Below is a small trained network, with its code and all its weights. Each question gives an input and a class and asks what happens when units are switched off, that is, made to give their printed mean instead of their output.

import numpy as np


def w(rows, s, z=0):
    codes = np.array(rows[::2]) - 128.0
    scale = np.full(codes.shape[1], s)
    scale[-1] = z or s
    return codes * scale


def norm(h):
    return h / np.sqrt((h * h).mean(-1, keepdims=True) + 1e-5)


def f(y):
    return y / 2 * (1 + np.tanh(0.7978845608 * (y + 0.044715 * y**3)))


def log_softmax(a):
    a = a - a.max(-1, keepdims=True)
    return a - np.log(np.exp(a).sum(-1, keepdims=True))


def net(x, mask):
    res = np.array(x, float).reshape(1, 2) / 4 @ E
    u = 0
    for l in range(2):
        y = f(norm(res) @ A[l][:, :-1].T + A[l][:, -1])
        res = res + np.where(mask[u : u + 12], y, B[l][:, -1]) @ B[l][:, :-1]
        u += 12
    return log_softmax(norm(res)[-1] @ U[:, :-1].T + U[:, -1])


A, B = {}, {}
E = w([
[37,144,136,126,219,139,123,229],'x0',
[44,126,135,108,2,126,113,160],'x1',
],0.0082)
A[0] = w([
[195,133,138,124,157,126,123,95,3],'L0N0',
[124,128,145,124,130,130,134,126,8],'L0N1',
[125,131,133,115,133,127,114,138,71],'L0N2',
[152,125,121,135,138,125,135,123,35],'L0N3',
[133,127,130,126,3,124,126,120,94],'L0N4',
[84,132,133,124,123,118,127,153,85],'L0N5',
[147,129,121,120,131,125,115,136,71],'L0N6',
[153,135,122,125,115,124,124,122,94],'L0N7',
[150,141,119,130,115,126,127,131,76],'L0N8',
[100,129,127,129,60,124,127,126,103],'L0N9',
[128,133,138,123,68,132,130,120,181],'L0N10',
[102,126,138,124,122,131,130,140,100],'L0N11',
],0.034,0.003)
B[0] = w([
[134,105,193,166,125,85,179,149,181],'L0N0',
[124,140,126,117,92,120,112,141,125],'L0N1',
[119,126,146,142,139,137,98,117,133],'L0N2',
[133,111,144,138,121,109,137,136,142],'L0N3',
[96,100,108,86,62,189,96,29,255],'L0N4',
[96,141,113,183,165,154,107,122,174],'L0N5',
[122,109,135,107,144,119,139,124,129],'L0N6',
[107,153,77,155,197,150,91,156,148],'L0N7',
[126,127,91,134,175,137,114,142,139],'L0N8',
[172,148,154,3,77,75,149,190,204],'L0N9',
[131,147,100,133,96,156,137,87,193],'L0N10',
[128,125,88,152,163,138,127,135,153],'L0N11',
],0.056,0.033)
A[1] = w([
[174,139,51,198,69,121,197,76,88],'L1N0',
[179,133,128,131,109,21,158,232,2],'L1N1',
[116,121,85,110,160,100,119,200,193],'L1N2',
[251,158,70,85,83,112,93,89,86],'L1N3',
[158,99,130,105,96,55,144,211,107],'L1N4',
[117,56,147,179,50,148,120,20,95],'L1N5',
[131,153,191,149,104,140,98,104,110],'L1N6',
[115,177,57,181,157,116,99,209,155],'L1N7',
[26,159,69,146,192,147,83,238,165],'L1N8',
[141,97,58,107,113,105,144,134,51],'L1N9',
[149,96,36,171,155,144,56,84,45],'L1N10',
[119,105,164,121,142,139,114,100,54],'L1N11',
],0.022,0.003)
B[1] = w([
[75,136,73,168,190,173,104,134,156],'L1N0',
[154,138,208,111,10,88,179,171,193],'L1N1',
[119,150,149,182,161,143,66,118,153],'L1N2',
[135,115,184,100,24,144,150,42,227],'L1N3',
[116,143,200,139,83,110,186,108,171],'L1N4',
[192,103,16,120,250,61,112,223,254],'L1N5',
[81,121,114,149,156,153,157,90,146],'L1N6',
[157,185,155,141,174,137,52,175,201],'L1N7',
[115,243,162,158,169,191,39,143,241],'L1N8',
[162,124,151,117,105,113,95,120,148],'L1N9',
[146,131,168,51,79,82,154,172,187],'L1N10',
[69,152,92,150,143,144,163,131,139],'L1N11',
],0.025,0.018)
U = w([
[127,97,57,12,40,183,76,27,200],'0',
[116,227,166,154,174,183,7,159,149],'1',
[133,31,18,171,230,100,141,125,3],'2',
[140,96,234,179,94,65,198,159,165],'3',
],0.012,0.004)

Each question gives the input, the list of numbers given to net, and the class t.
The units are the neurons (one row each of A and B). Each row of codes is followed by its name. A weight is (code - 128) times the scale printed after its matrix; where a second scale follows, it is the last column's (A, B and U).
mask holds one flag per neuron, layer by layer. A switched-off neuron (its flag False) gives its mean, the last column of its row in B, instead of its output. The means were averaged over made-up inputs and are rounded, as every weight is.
A unit's drop is (log p(t) with every unit on - log p(t) with that unit switched off) / (log p(t) with every unit on - log p(t) with every unit switched off).
The circuit of an input: a set's keep is (log p(t) with only the set's units on - log p(t) with every unit switched off) / (log p(t) with every unit on - log p(t) with every unit switched off). Starting from the 12 units with the biggest drops (on a tie, the unit counted first), units are removed one at a time, each time the one whose removal leaves the highest keep (on an exact tie, the one counted first), for as long as the keep stays at least 0.8.
units of the circuit, in order: the units of the circuit, biggest drop first
top k neurons: the k neurons with the biggest drops, biggest first
top k neurons in layer l: the k neurons of layer l with the biggest drops, biggest first
drop when u is switched off: that unit's drop, to one decimal
input [7,-5], class 1: units of the circuit, in order : L0N4
input [4,4], class 1: top 2 neurons : L0N4, L0N5
input [-1,-1], class 3: top 2 neurons in layer 0 : L0N4, L0N0
input [-4,-1], class 2: units of the circuit, in order : L0N9, L1N5
input [7,-3], class 1: top 2 neurons : L0N4, L0N9
input [6,-8], class 3: top 2 neurons : L0N4, L0N10
input [3,-3], class 3: top 4 neurons : L0N4, L0N10, L0N5, L0N7
input [1,-1], class 3: top 3 neurons : L0N4, L0N10, L0N5
input [-2,-3], class 3: top 2 neurons : L0N4, L0N0
input [1,1], class 1: top 2 neurons in layer 0 : L0N4, L0N5
input [8,-5], class 1: top 2 neurons in layer 0 : L0N4, L0N9
input [-7,-5], class 3: top 2 neurons : L0N0, L0N4
input [2,-3], class 3: drop when L0N4 is switched off : 0.9
input [6,3], class 1: drop when L0N4 is switched off : 0.3
input [4,-8], class 3: drop when L0N4 is switched off : 0.8
